Below are the code and all the weights of a small trained network. Each question names an input and a target symbol and asks about switching units off, where a switched-off unit gives its printed mean instead of its output.

import numpy as np


def w(rows, s, z=0):
    codes = np.array(rows[::2]) - 128.0
    scale = np.full(codes.shape[1], s)
    scale[-1] = z or s
    return codes * scale


def f(y):
    return y / 2 * (1 + np.tanh(0.7978845608 * (y + 0.044715 * y**3)))


def softmax(a):
    e = np.exp(a - a.max(-1, keepdims=True))
    return e / e.sum(-1, keepdims=True)


def log_softmax(a):
    a = a - a.max(-1, keepdims=True)
    return a - np.log(np.exp(a).sum(-1, keepdims=True))


def net(x, mask):
    ids = ['δελφψω'.index(c) for c in x.split()]
    T = len(ids)
    res = E[ids] + P[:T]
    r = res
    for j in range(2):
        rows = slice(2 * j, 2 * j + 2)
        q, k, v = (r @ M[0][rows].T for M in (Q, K, V))
        z = softmax(np.where(np.tri(T) > 0, q @ k.T / 2**0.5, -1e9)) @ v
        o = O[0][rows]
        res = res + np.where(mask[j], z, o[:, -1]) @ o[:, :-1]
    y = f(res @ A[0][:, :-1].T + A[0][:, -1])
    res = res + np.where(mask[2:14], y, B[0][:, -1]) @ B[0][:, :-1]
    return log_softmax(res[-1] @ U[:, :-1].T + U[:, -1])


Q, K, V, O, A, B = {}, {}, {}, {}, {}, {}
E = w([
[158,114,100],'δ',
[42,162,166],'ε',
[1,139,136],'λ',
[45,159,178],'φ',
[180,53,9],'ψ',
[144,166,216],'ω',
],0.0086)
P = w([
[53,167,23],'0',
[46,105,156],'1',
[145,206,83],'2',
[73,59,80],'3',
[111,119,154],'4',
[140,139,133],'5',
[89,28,122],'6',
[143,116,170],'7',
[161,125,158],'8',
[104,2,147],'9',
[169,108,194],'10',
[181,120,185],'11',
[134,17,160],'12',
[167,115,184],'13',
],0.012)
Q[0] = w([
[180,209,124],'h0',
[148,253,89],'h0',
[108,84,157],'h1',
[106,122,82],'h1',
],0.012)
K[0] = w([
[11,175,78],'h0',
[24,200,25],'h0',
[98,53,124],'h1',
[191,136,179],'h1',
],0.011)
V[0] = w([
[161,166,247],'h0',
[211,48,56],'h0',
[187,255,57],'h1',
[121,11,240],'h1',
],0.0078)
O[0] = w([
[119,5,149,2],'h0',
[116,169,39,142],'h0',
[143,59,137,25],'h1',
[109,219,57,76],'h1',
],0.012,0.0024)
A[0] = w([
[15,103,146,28],'n0',
[77,131,208,44],'n1',
[232,136,77,102],'n2',
[94,139,17,109],'n3',
[129,182,135,103],'n4',
[228,176,90,134],'n5',
[195,161,198,193],'n6',
[4,158,195,3],'n7',
[212,130,229,75],'n8',
[194,95,77,114],'n9',
[127,87,255,189],'n10',
[126,120,135,196],'n11',
],0.0097,0.0053)
B[0] = w([
[126,192,177,150],'n0',
[254,112,178,158],'n1',
[152,115,169,165],'n2',
[124,208,67,197],'n3',
[155,104,171,140],'n4',
[110,118,193,184],'n5',
[64,102,87,204],'n6',
[152,221,205,173],'n7',
[172,215,46,165],'n8',
[127,204,164,153],'n9',
[199,46,63,255],'n10',
[126,87,88,169],'n11',
],0.0069,0.0056)
U = w([
[102,171,27,138],'δ',
[158,135,153,89],'ε',
[157,165,157,83],'λ',
[203,113,113,69],'φ',
[177,213,145,78],'ψ',
[83,11,79,254],'ω',
],0.011,0.0045)

Each question gives the input, a string of symbols that net reads in full, and the target symbol t.
The units are the heads (2 rows each of Q, K, V and O) and the neurons (one row each of A and B). Each row of codes is followed by its name. A weight is (code - 128) times the scale printed after its matrix; where a second scale follows, it is the last column's (O, A, B and U).
mask holds one flag per unit, heads first, then neurons. A switched-off unit (its flag False) gives its mean, the last column of its rows in O or B, instead of its output. The means were averaged over made-up inputs and are rounded, as every weight is.
A unit's drop is (log p(t) with every unit on - log p(t) with that unit switched off) / (log p(t) with every unit on - log p(t) with every unit switched off).
The circuit of an input: a set's keep is (log p(t) with only the set's units on - log p(t) with every unit switched off) / (log p(t) with every unit on - log p(t) with every unit switched off). Starting from the 12 units with the biggest drops (on a tie, the unit counted first), units are removed one at a time, each time the one whose removal leaves the highest keep (on an exact tie, the one counted first), for as long as the keep stays at least 0.8.
circuit, biggest first: the units of the circuit, biggest drop first
top k neurons: the k neurons with the biggest drops, biggest first
heads that matter: for each layer, one digit per head in row order, 1 if its drop is at least 0.15 and else 0, layers parted by /
drop when u is switched off: that unit's drop, to one decimal
input ε φ λ ω δ φ ε ψ ω, target φ: heads that matter : 10
input ε ω ω φ ω ψ, target ω: heads that matter : 10
input δ ψ ω ψ ε δ ψ ψ ε φ, target δ: circuit, biggest first : [h0, h1]
input ψ λ ψ, target ψ: circuit, biggest first : [h0, n5]
input ψ λ ε ε ω ε ψ ψ λ ψ ψ φ δ, target δ: heads that matter : 11
input ω ε λ ω ψ ψ λ λ δ λ ψ ψ ε, target δ: heads that matter : 11
input φ ψ ω λ λ ε ε ω ω ψ δ, target ω: heads that matter : 10
input ψ λ δ ω ω, target φ: circuit, biggest first : [n10, h0, h1]
input δ λ ω ψ ω ψ λ ψ ψ φ, target δ: circuit, biggest first : [h1, h0]
input φ ω ω ω δ φ, target ω: circuit, biggest first : [h0, n10]
input ψ φ ε ψ λ, target ψ: heads that matter : 10
input ω δ λ, target ω: heads that matter : 01
input ω λ ψ, target ω: circuit, biggest first : [h1]
input ω λ ε, target ω: top 2 neurons : [n10, n6]
input ω φ ψ φ λ, target ψ: circuit, biggest first : [n7, h0]
input ψ ω ψ, target ψ: top 2 neurons : [n5, n2]
input ψ ψ ψ ψ, target δ: drop when n1 is switched off : 0.0
input ψ ψ ψ ε φ φ δ ε ω ω ω ψ ω, target ω: drop when h0 is switched off : 0.5
input ψ ψ ω ω ε ε δ δ ψ ψ ψ ω ω, target ω: drop when h0 is switched off : 0.6
input ω δ ε, target ω: drop when n6 is switched off : 0.1
